What each symbol does to the elements:
from | $ + & @ § *
Q24 | Q472 . Q934 Q894 . .
Q843 | Q934 Q562 Q472 Q850 Q305 Q887
Q473 | . . . Q246 Q887 Q305
Q246 | Q173 Q734 Q936 Q473 Q681 Q840
Q376 | Q457 Q850 Q809 Q562 Q506 Q823
Q173 | Q246 . . . Q153 Q467
Q506 | Q382 Q840 Q71 Q426 Q376 Q734
Q887 | Q813 Q900 Q116 Q681 Q473 Q843
Q116 | . . Q887 Q710 . Q472
Q900 | . Q887 . Q823 . Q562
Q463 | . Q710 Q823 . . Q809
Q850 | Q323 Q376 Q866 Q843 Q840 Q681
Q183 | Q809 Q894 Q457 . . .
Q153 | Q681 Q34 Q471 Q813 Q173 Q323
Q323 | Q850 Q457 Q894 Q934 Q467 Q153
Q426 | . Q305 . Q506 Q562 .
Q681 | Q153 Q823 Q710 Q887 Q246 Q850
Q71 | . Q520 Q506 . Q809 .
Q809 | Q183 Q866 Q376 Q683 Q71 Q463
Q823 | Q34 Q681 Q463 Q900 Q734 Q376
Q734 | . Q246 . . Q823 Q506
Q467 | Q840 Q382 Q782 Q715 Q323 Q173
Q934 | Q843 Q947 Q24 Q323 Q715 Q813
Q305 | Q715 Q426 Q480 Q840 Q843 Q473
Q813 | Q887 . . Q153 . Q934
Q562 | Q947 Q843 Q683 Q376 Q426 Q900
Q471 | Q710 . Q153 . . Q894
Q936 | . . Q246 . Q710 Q520
Q457 | Q376 Q323 Q183 Q947 Q382 Q34
Q782 | Q520 . Q467 . Q894 .
Q947 | Q562 Q934 . Q457 . .
Q683 | . Q472 Q562 Q809 . .
Q840 | Q467 Q506 Q520 Q305 Q850 Q246
Q715 | Q305 . . Q467 Q934 .
Q866 | Q894 Q809 Q850 Q472 Q520 Q710
Q710 | Q471 Q463 Q681 Q116 Q936 Q866
Q34 | Q823 Q153 . . . Q457
Q520 | Q782 Q71 Q840 Q480 Q866 Q936
Q472 | Q24 Q683 Q843 Q866 Q480 Q116
Q894 | Q866 Q183 Q323 Q24 Q782 Q471
Q382 | Q506 Q467 . . Q457 .
Q480 | . . Q305 Q520 Q472 .

In the rows, 64 means zero.

The rows follow the links: the fewer symbols apart two elements are, the more alike their rows tend to be.

Some elements and rows for them; each showing differs a little:
Q823:   75    61    94    67    69    56    79    88    82    90    73    47    90    61    52    51    80    58    72    84    72    39    70    88    50    69    69    62    48    45    78   103    56    65    91    83    70    17    71    62    46    63    38    96    57    60    78    53    75    74    74    60
Q887:   94    62    80    54    76    75    54    60    74   110    67    53    49    66    94    85    56    68    56    50    93    42    45    90    85    52    27    83    74    53    83    64    66    76    74    76    53    29   102    68    67    74    57    48    53    64    71    41    61    40    42    72
Q173:   69    96    66    54    49    63    27    83    46    49    69    75    45    26    57    49    63    86    71    73    34    69    91    63    58    75    51    84    56    57    76    63    92    41    62    61    66    82    77    58    67    72    47    44    49    77    71    82    75    56    96    52
Q467:   51    83    48    67    48    64    50    79    41    21    75    87    50    41    49    47    57    86    67    51    35    99    83    35    51    67    57    73    53    77    62    37    76    42    52    54    58    97    65    73    75    66    48    60    54    72    64    86    70    71    91    54
Q734:   74    85    62    72    50    56    63    83    83    76    83    63    65    60    37    53    87    47    74    92    37    50    75    53    67    83    85    63    35    47    61    93    88    60   115    64    74    54    59    51    51    74    50    65    62    88    60    74    84    69    91    59
Q473:   74    90    60    65    65    60    47    75    57   103    70    80    30    51    52    91    69    57    53    47    66    37    69    40    87    59    56    75    67    67    70    50    83    62    96    65    59    70    92    30    76    82    57    36    58    88    78    60    61    37    48    65
Q24:   62    44    63    50    75    78    56    49    50    46    46    56    45    79    92    83    52    77    59    52    75    85    48    73    60    56    60    66    91    68    70    38    54    69    25    54    55    83    65    80    72    42    89    47    77    41    60    61    45    59    41    76
Q900:   77    52    91    52    65    65    77    79    88   109    69    37    65    63    73    81    87    60    49    67    79    42    59    82    73    44    67    73    56    49    84    83    59    69    97    54    68    29    78    59    51    57    65    86    77    60    63    55    63    50    46    78

Each walk starts at a row. The symbols on each line, taken left to right, move it on to the next element.
Answer with the element's row; about right is enough.
  61    43    82    42    75    69    61    64    56    63    58    54    55    42    93    76    58    89    50    40    77    89    62    75    60    47    59    78    78    83    82    39    58    54    32    56    41    70   103    85    83    57    63    66    76    34    61    51    44    40    43    75
$ & & $ $ $ @ &   61    57    61    61    63    61    53    47    47    21    38    72    74    70    79    56    44    83    76    73    69    99    65    78    40    76    53    70    93    62    59    51    42    66     4    70    72    82    43    90    70    49    69    56    68    44    63    73    58    84    67    64
$ & + § * + §   95    71    80    72    75    65    47    62    66    88    62    68    77    57    80    46    52    70    68    69    90    51    65    90    59    72    17    68    51    51    65    77    66    70    70   107    70    21    90    68    59    79    26    56    45    58    84    48    77    76    69    45
  75    52    60    67    74    72    80    47    71    99    70    64    53    60    95    85    40    65    43    24    89    63    36    64    78    37    46    59    67    76    70    43    62    69    66    69    53    55    95    74    92    67    60    71    67    54    68    35    42    59    44    72
@ $ & & § * $ $ $   91   104    48    76    59    64    48    68    64    81    79    86    43    45    45    46    62    52    73    70    46    46    66    59    81    69    38    72    40    64    54    82    80    65    91    67    66    50    73    44    65    79    42    31    48    99    71    69    82    67    84    46
* + * * § @ @   54    48    70    80    70    51   100    77    93    75    66    61   109    74    57    52    75    61    58    66    88    48    62    64    53    73    80    45    38    66    68    82    52    58    89    73    71    32    59    53    54    65    53   117    66    56    67    51    64    83    69    59
  65    81    45    77    65    57    64    58    60    77    73    85    30    45    55    86    72    55    50    17    65    48    62    35    87    50    58    52    67    81    55    39    74    53    87    60    54    93    81    47    86    85    65    49    59    90    74    62    41    48    43    75
$ $ @ $ § + &   41    53    81    51    62    58    69    65    64    16    52    56    90    86    62    57    74    69    72    89    67    82    73    81    37    77    88    58    76    59    64    78    52    58    35    58    78    77    30    85    43    37    87    85    82    53    59    76    61    75    75    71
$ & + $ @ @   58    53    75    50    66    68    62    61    41    31    58    73    84    35    81    47    45    95    71    49    79   104    75    79    35    66    49    60    66    80    63    49    52    49    21    66    61    67    78    94    86    59    43    79    56    48    80    59    56    70    70    50
  52    41    79    65    74    63    89    76    93    97    71    40    80    68    71    89    74    64    44    45    80    47    51    69    80    41    84    57    52    81    74    63    52    66    90    54    63    43    73    58    63    64    70   109    80    49    68    48    46    52    46    84
§ + * @ & * $   53    85    46    67    50    67    40    58    46    28    57    86    49    64    58    53    49    68    72    71    35    87    76    44    60    79    69    67    68    66    50    52    73    59    36    54    53   106    40    66    75    59    76    37    55    73    57    89    64    80    77    60
§ + + & $   75    51    46    87    80    65    83    51    71    79    56    77    89    53    78    48    44    70    58    39    93    71    56    66    56    62    36    43    51    90    53    68    52    64    37    93    64    42    74    76    82    70    32    71    48    50    71    50    63    96    66    46
  53    71    62    75    62    45    73    72    76    90    76    62    55    63    43    90    98    47    55    43    51    45    65    33    76    54    95    55    55    70    66    53    64    56   106    40    64    81    69    36    69    76    65    82    75    83    67    60    54    45    51    82
+ + + $ § §   54    70    67    48    63    55    51    75    40    49    58    83    37    30    56    80    66    78    60    30    58    76    75    37    71    50    68    72    73    74    68    23    72    47    62    44    58   103    79    61    81    72    57    57    65    78    69    71    50    32    56    86
@ $ & & § * $ $ $   77    59    92    44    64    65    37    81    50    56    59    57    69    39    77    54    71    96    69    68    67    80    80   100    41    73    38    90    69    52    89    60    70    48    30    86    69    45    91    80    67    61    39    49    46    45    79    60    80    66    77    53
  80    79    55    71    69    72    53    48    68    73    51    66    78    89    78    47    44    55    82    97    77    56    63    94    68    79    36    66    84    44    48    80    58    89    35   101    76    49    58    73    57    61    57    28    45    63    65    61    70    89    68    52
@ * § @ @ § *   94    57    68    52    74    76    56    47    64    95    54    47    48    91    93    89    49    51    66    68    73    47    43    92    94    53    37    78    97    51    68    62    55    90    62    76    59    49    68    67    58    57    82    20    68    53    63    54    59    54    36    76
* + & & +   66    49    49    68    85    77    79    36    64    79    45    61    49    88    95    83    47    54    56    40    81    55    44    64    88    41    47    55    82    74    52    48    46    81    39    70    53    71    58    77    75    63    86    44    67    61    50    61    43    68    35    75
  73    61    34    84    71    59    77    38    70    51    52    90    76    96    78    44    34    57    82    59    87    69    52    67    64    75    45    39    79    74    45    64    46    83    38    96    75    60    44    80    60    61    67    46    65    50    66    61    62   103    59    55
@ & + $ + @ + @   45    38    99    35    68    69    83    83    69    64    72    44    62    51    73    93    81    84    49    55    72    76    57    79    54    48    81    68    62    66    88    55    64    59    66    41    58    65    80    74    65    45    89   106    83    34    64    50    54    40    50    80
@ & & $ $   45    47    86    50    61    54    70    75    62    37    60    54    93    54    54    51    83    83    59    71    67    80    72    75    32    75    87    54    60    68    80    61    57    46    57    61    75    61    62    78    61    47    61   118    77    45    68    68    61    67    77    61
  79    67    80    45    63    73    37    61    45    34    48    63    62    65    80    47    55    81    83    96    62    83    80   102    42    81    46    81    91    42    71    62    60    74    22    84    72    70    59    85    56    52    77    34    56    51    62    72    73    69    67    65
& § $ @ @ & & &   74    90    37    80    51    70    44    59    62    64    61    73    50    78    52    61    58    45    74    88    36    49    67    53    88    75    63    61    68    48    44    81    64    73    75    68    67    68    36    52    57    76    64    16    59    87    64    84    80    81    82    54
* § & & +   46    53    62    76    63    58    89    55    81    49    50    55   103    96    63    51    69    38    65    86    76    57    56    68    62    75    94    38    65    63    48    99    42    87    57    69    74    65    27    64    44    52    80    88    81    56    55    72    63    87    65    59
  53    75    32    83    48    55    71    64    80    52    68    72    64    93    43    60    75    33    76    87    46    53    64    41    75    82   101    60    52    61    49    76    62    70    83    58    71    79    14    55    51    56    82    67    75    80    46    87    74    87    77    62
& § § * *   52    69    47    89    52    54    79    72    86    70    91    70    78    64    31    57    73    49    55    70    46    58    57    36    70    73    93    51    38    71    56    91    73    53   105    50    67    59    43    43    61    68    57    90    66    87    58    71    78    81    84    62
@ + @ & @   59    89    39    74    67    62    58    43    56    72    52    85    38    73    52    96    57    46    61    40    62    56    62    23    95    59    69    50    75    68    47    40    61    70    73    56    55    95    54    41    74    81    81    30    68    78    56    75    49    53    42    76
